Each row has two labels, one from each of two sets.
[-11  12  15 -20  -4 -32  17 -13  15 -33   4  26  -6   8  21  -4  -3   0
 -11 -15 -11  -9   6   6   2  12 -12  18]
P/(60)
[-11  -4   0  -5  -4   6  -1   3  -6   1  -2  -3  -5  14  15  -7   6  -1
   2   2   5   6  14  -7  11  -8   8 -10]
D/(61)
[-35  -6  13 -14  -3 -28   7  -7  32 -35  13  29   0  22  26  -4   7  -7
 -16 -17  -6 -12  16   3   3  10 -39  49]
P/(63)
[-18 -13   1  -8 -12 -16  15  -4  17 -28   7  19   6  16  17 -10   6  -1
 -21 -41   7   4  -7 -10  15   2  -6  18]
P/(63)
[ -6  -9  17 -13  -1  -7  -4  12   4  -7   1   4  -1  25   9 -11 -10   1
  -6   4  22  -4  22  -3  -2 -15 -16  17]
P/(60)
[ -5  -5   1 -11  17  10 -19   2 -18   8   0  -1   4  21   6  -5   7  -3
  15  28   0  -4  21  -4  40 -10  -7  16]
D/(63)
[-22  -7  -9 -26 -13  -4   1   7  29  -6   6   8 -13  -2  15 -12   3 -20
  -9 -16  -2 -21  16  20  -9  11 -10  24]
P/(63)
[  66   60  110  110   15 -110  110  -34 -110  -25   19  -60    9  -97
   -9  -39   95  -17 -110   96 -110  110   85  110   -1  110  -50 -110]
P/(63)
[-24 -26 -21 -26  28  48 -37   8  -7   3  -3  20  11  29  19  -4   0   8
  29  25  29 -32  10 -27  26 -16 -21  61]
D/(63)
[  6 -20   5 -15   8 -17  -3   1   5 -10  -1  11   7  34  -1  -9 -19  -1
   3   1  22 -21  10  -7  -7 -18 -10  27]
D/(63)
[ -9   3   2 -11  -5 -12   9  -5  15 -19  -4  17  -6  -7   8  -6  -3   4
  -8 -13   5  -8 -11   4  -1   3  -6  24]
R/(63)
[-14   9   6  -4  -3  -5   9  -6  13 -21   0  21 -17  11  16  -5   7  -6
 -11 -18 -10   2  15   3   5  18 -24  23]
P/(63)
[  2   0  11 -16  18   4 -17   7 -22   2  -6   9  15  23   0  -2  -3   9
  17  18  24 -29  24  -7   7  -8  -5  29]
D/(63)
[ -4 -22   3  -8  16  11 -15   5 -25  11 -11   8  11  18  12 -12   8   6
  -5  29  21 -14  14  -5  18  -3 -11   7]
D/(63)
[-20  15   7 -15   2 -37  16 -11  -2 -19  -3  31  -8 -32  25  15   1   4
 -10  14  -2 -34   6  31  -3  23 -18  27]
R/(63)
[ -2 -19 -29  -8   2  27  -8   8   4   0 -10  20   5  -4  19  -1   2   4
  -4  11  21 -27 -19 -13  17  -3 -18  36]
P/(70)
[-19  14  20 -19  -1 -14   1   1  15 -16   4  16   0  21   6  -8   0  -5
  13 -15   6  -6  31   0  -5   2 -29  44]
P/(63)
[  3 -27   1   8   4  12  -7   4 -29  18 -12   0  17   0  -2  -9  14   4
  -6  33  -8 -18  -2  -2   9   4 -15   6]
D/(70)
[-10   1   0 -23   0 -15   6   6  26  -5   3   3  -9   8  -1  -5  -2  -7
  -7 -17   4 -19   6  14 -19   6  -1  15]
P/(63)
[ -4 -14   6 -10   7   0 -13   4   1 -10   0   0   8  43   7 -12  12   0
  -1   9  25 -10  14  -9   7 -13 -10  19]
D/(60)
[ -6 -11  -7  -1  12  13 -22   4 -10   8  -3  -1   9  24   7  -4   5   4
  -2  26  16  -7  13  -1  13 -17 -16  19]
D/(63)
[ 11  -6   8   2  13  -7   0   1  -6 -26  -2  -4   7  15  -3  -8  -2  -2
  -3  13   8   1   9  -4  -2  -4   0  -3]
D/(60)
[-14  48  21  -6  -6 -37  25 -10   0 -27   2  34  -1   1  -3   9 -23   8
  16 -14   4 -26   0  17 -22  13  23   0]
R/(60)
[ -1 -14   1   1   8   6 -20  11 -20   9  -4  -1   9  22   4  -4   5   5
   9  10  21 -22  16  -8   3 -13 -20  24]
D/(63)
[ -4  27   7 -20 -23 -34  17 -10  20 -26   4  17  -8   5   4  -7 -22   1
  -7 -22   2 -25  18  30 -20  15  10   4]
P/(60)
[  2  -3   7  -3  15  19 -26   9 -18  24  -5  -8  11  18  14  -5   4   0
  16  22  14  -3  19  -5  -2 -12 -15  19]
D/(63)
[ -2 -14  12 -12   3  -8 -13   4   0   0   3   2  12  22  -6  -2  13  -2
   9   9   6  -6  22   2   1 -11 -22  28]
D/(63)
[-16   6   5 -21   2 -13   1   7   8 -18   1  24  -2  41  22  -1   1   2
   7   2  14 -19  15   4   2  -1 -18  41]
P/(63)
[-13  12  -1 -19  -9 -19   8  -2  10  -5   7  14 -14 -10   9  -6   2  -6
 -11  -8   7 -15   7  24 -10  15 -13  22]
R/(63)
[-13  -7  -9  -7  -1   6  -5  -1  12  -1   3   1   1  11  11 -13   7   1
  -4   0  -4  12   7  -9  15  -5 -22  38]
P/(63)
[ 11 -13  -7  -5  -3  25 -21  13   1  20  -7 -23   1  27  13   1   7   4
  -6  15  25  17  22  -4   6 -20  -3  -3]
D/(61)

Each row has two labels, one from each of two sets.
[-14  12   6  11  10 -15  16  12  -9  -4 -18   5   6  29   7 -24 -16 -19
  -6 -11  -1   4  33   7 -32   2  18  16]
[38]/sg
[  1  10   8   8 -28   6  26 -12  -2  -1  12 -13   1   7 -11  -5   8  -6
  18   7  -5  -2 -39   4   4  -4  18  16]
[39]/sg
[ -5  -8   9  -3 -21  15 -21 -23  -2  -2  11   8 -12   5  -8  23  11  33
 -33  -1  10  16 -51  -7  20   1 -18   8]
[44]/sn
[  8  18  19   9 -18  18  24   4   8   0  -7   5  -2  -4  -1 -10  20   6
  -9   7   8  -3  -8  -7   8  -4  26 -11]
[38]/Dd
[ 13   9   0 -17 -48  12  19 -14   9   2  16   8  -2   4  -4 -14  13  -4
  39   8  -9   0 -14   0  22 -11   9  -8]
[39]/Rj
[-17  14  24  43 -50  15  43 -22   4   9  -5 -21   7   7   0   4 -24  -1
  23  -3  -6  23 -27  -1  -9 -11  21  46]
[39]/sn
[-27  14   0 -13  15   0   1   6   3  -2 -36   8 -15  -5   6 -39  -4 -19
  -7  10  22   7  40  14  20   4  36  30]
[38]/hc
[-20  20  25  35 -18 -12  35  -9 -19  -2  -9 -13   8  -6  -3  -3 -23   3
  -2  -2 -15  22  14   7 -62  -4  24  49]
[38]/Dd
[-12   6   4  -1  17  -5  14   1  -5  -1 -22  17  -7  -3   7 -14 -21  -3
 -17  -2   9  -4  29   0 -21  13  21  16]
[38]/hc
[ -5  22  12   0 -15  20   6 -16  21   7  -8   3 -19 -25  -2 -17   6  22
 -21  -1   3   6  -5 -26  15  -1  30  -5]
[38]/sn
[  1  21  45  55 -40 -10  52 -12 -17   2  34  -7  -9  -4 -18  16  35   5
 -29   2   1   4 -44  -7  36  -4  29 -22]
[44]/hc
[  4   9  10   8   5  -6 -22   8   7   2  -7   0   0  -5  -3   1  14  13
 -10  -6   7   1 -14  15  12   1  -5   0]
[44]/sn
[ -6  10   9   0   0   8  -5  -3  10   6 -12   3   3  10  -4  -6  -1   5
  18  -6  12   7 -22  -4  31   7  10  -2]
[39]/sn
[-17  16  15   6  -4  -9  -1   0   8  -1 -23 -13  15  -7  -3  -4   1 -10
  36   0   7  18 -16   3  23  -1   1  10]
[39]/Dd
[  2  15  35   5 -20   1  60   1  11  -2   4 -13   3  -8  -5  -1 -26  -1
  49  17   0   8   1  -1   2   3  24  -6]
[39]/sg
[ -6  25  33  12 -20 -22  -4  13  -5   0  -3  -3   5  10  12   0   5   4
  -7   0   3  24 -15  13   7   4   5  27]
[44]/sg
[-28  11   3  28  13  -3  12  -6  -6  -4 -26  -9   9  -6   4 -17 -25 -29
  24  -9 -11  18  -2   0 -41   7  11  35]
[39]/Dd
[ 19  -4 -26 -16   7  -9 -29  -6 -15   1  15   1  -3   7   5   3  -1   7
 -27  -4 -10 -10   9  -1 -25   1 -17   8]
[44]/Rj
[ 12  10  -7 -21 -16  17 -12   8  21   4   2  -9  -8  -7  -3 -18  45   6
   2   4   1  -7 -10   3  52 -13  19 -19]
[39]/sn
[-14   6  11  15 -46  22  16 -16   4   4   0 -17  -5   5  -2 -18   2 -12
  16  15 -12  14 -29  -1  11   3  20   6]
[39]/sn
[ 10   4   9   3 -42   2  -2  10   6   4  -3  -2 -12   5  -3   0  26  11
 -17  13  -2   5 -30 -11  36  -1   4 -13]
[44]/hc
[  2   1   5  16 -44  16 -14  -6  -8   8   9  13 -26  20  -1   3  12  13
 -38   5  -6   4 -59 -12  13   0   1  -3]
[44]/sn
[-12  10   4  17 -39  18  21 -24  21   7  -2 -29  -7 -17 -10 -14  23   3
  16  10  -6  10  10   1  29  -3  17  -8]
[39]/sn
[ -1   7  18   1 -14  -1  49   5  -6  -2   0   5 -13 -13  -2 -10   1 -16
 -13  11  12  -2  23   1  21   0  40 -14]
[38]/sg
[ -2  13  34  29 -39  -8  19  10 -16  -7   6  -8  -5  -2  -6  12  20  19
 -11   5   4  15 -32 -18  18   0  15 -10]
[44]/Dd
[ 33 -16  36   2 -71   7  78  -6 -13   4  39 -12 -27 -16 -17  -6  32  38
 -20  36 -14  -5  26 -18  19 -21  32 -54]
[38]/Rj
[ -6  20 -11  -4  40   2 -32  10  13 -11 -23  21  -4 -19   0 -12   5   3
 -18 -19   3 -15  19  -3   4  21  11   6]
[38]/Dd
[  3  -7 -46 -19  42  33 -62   0  13   0  -3   1 -11  -6   3 -22  11 -32
  24 -14   8 -18 -16  -7  35  -9  -8 -11]
[39]/sn
[ -7  -1  -7  20 -10  14 -10 -14   9   2  -9 -15   1   4   4 -13  -6 -18
  16 -12 -19   5 -23   3 -18   8   4  28]
[39]/sn
[ -3   7  20 -22   7  -1  34  15  -8  -5   5  12  10 -10  -6   1   7  -4
   0   7   7  -7  21   3  19  -1  23 -18]
[38]/sg
[  5   9 -10 -23  27   6 -15  20  16  -2 -27  13 -14 -19   5 -21  10  -2
 -25  -6   7 -32  33   0   9   2  22 -19]
[38]/sg
[  4  17 -18 -11 -15  -4   4  -6   8  -8  10 -33  14  -7   7 -34   1 -29
  34   2 -21  -5   1   2 -16  -7  12  21]
[39]/Rj
[-17  33  13  17  11 -10  -1   1   9  -5 -19 -10  23   7   1   3  -8 -28
  40 -16  -1  21 -36   0 -13   5   3  41]
[39]/Dd
[ -6  -2   8  -9 -13   3  29  -1  13  -4  -5  -9   3  -1   0  -8  -6  -2
  31  10   7   0  26   2  19  -3  15 -11]
[39]/sg
[-23   2  15  10  10  -6  45   3  -2  -5  -4  14   2 -14  -8  -2  -8   4
 -12   0  18   4  37  -4  -1  -1  26  12]
[38]/hc
[-10  -1  13   9   0 -30  24  12  -1   1 -12  -7  14  -7  -9  -6 -12  -9
  25   6   6  16  11   7   6  -2  19  -8]
[39]/sg
[ -2  24   9  11  -8 -15  24  -1   3  -4   5   2  20   9  -1   3 -16 -13
  33 -13   1   5 -13   4   1   2  14   4]
[39]/sg
[ 23   1  -2 -16 -32   5  24  11   1   1   3 -17  -4 -12   3 -30  23   7
 -10  18 -17 -17  23  -6  -5  -4  17 -23]
[38]/Rj
[-25  17 -18   2  61 -10 -12   8  -7 -10 -33   7  -4   1  10  -5 -29 -43
  28 -21   9   2  19  23 -22   9   2  28]
[39]/Dd
[-29  19  14  24 -10  -3  13 -12   3   0 -20 -15   4   3   0 -11 -13 -22
  23  -4   1  16 -23   2  -9   7  10  26]
[39]/Dd
[ 12   4  22   3 -21   0   7   2 -17   4  16   3  -8  -1  -6   4  55  17
 -26   5  -7   5 -28  -7  53  -4   9 -35]
[44]/Dd
[ 10  -7   3  11 -36   8  38   7  -7   0  -2 -22 -10 -14   6 -26  -7   8
  -5  28 -31   1  37   1 -42  -2  22  11]
[38]/Rj
[-17   0   4   8 -46  38  27 -30   9  14  14 -13 -15  10 -10 -12  -4  -4
  14 -21   7   9 -32 -11  13  -8  20  -5]
[39]/sn

Each row has two labels, one from each of two sets.
[ 28  -3  -6  -6  22  -6  19   3   8  13  21  23  19  23   1 -16  13   1
   5  35   1  12   7  22   9  23   9   7]
<60>/(20)
[ 18  23  -2   9 -24  20  -4   5   4 -13 -20  -8  -7  16 -16 -15 -20   2
   4   0  13  -3   8   0  -4  -3 -31   6]
<60>/(31)
[ 28  15 -15 -15 -22  -4   4   4  15  30   6 -22  58  -5  -4   4 -63  -6
  -5  -7   5 -22 -10   2  28 -12   2 -33]
<64>/(25)
[ -3   3   5   0  25 -27   6  -8  -5   6   0 -25 -17 -16   6  13  16  10
   8  -8   3  -4 -11  -1 -11   9 -19   5]
<65>/(21)
[ 22   4 -12  11  24  -2  22 -13  18   7 -14 -19  -7   5 -13  -1  17  -5
   0   0   7   1   2  17   9  10  -6  10]
<65>/(20)
[ 15   5 -16  -4  24 -52   9 -12  10   2 -20 -28  28 -37  -6  14  -3  18
  -8   8 -19 -13 -15  14  11   6 -21   8]
<65>/(20)
[ 26 -11 -10   2  29  -6   3  34  16   0 -19 -32  12 -14  16  -9  22 -10
  11  17 -12  -4 -12  -1  21   6  13  18]
<65>/(21)
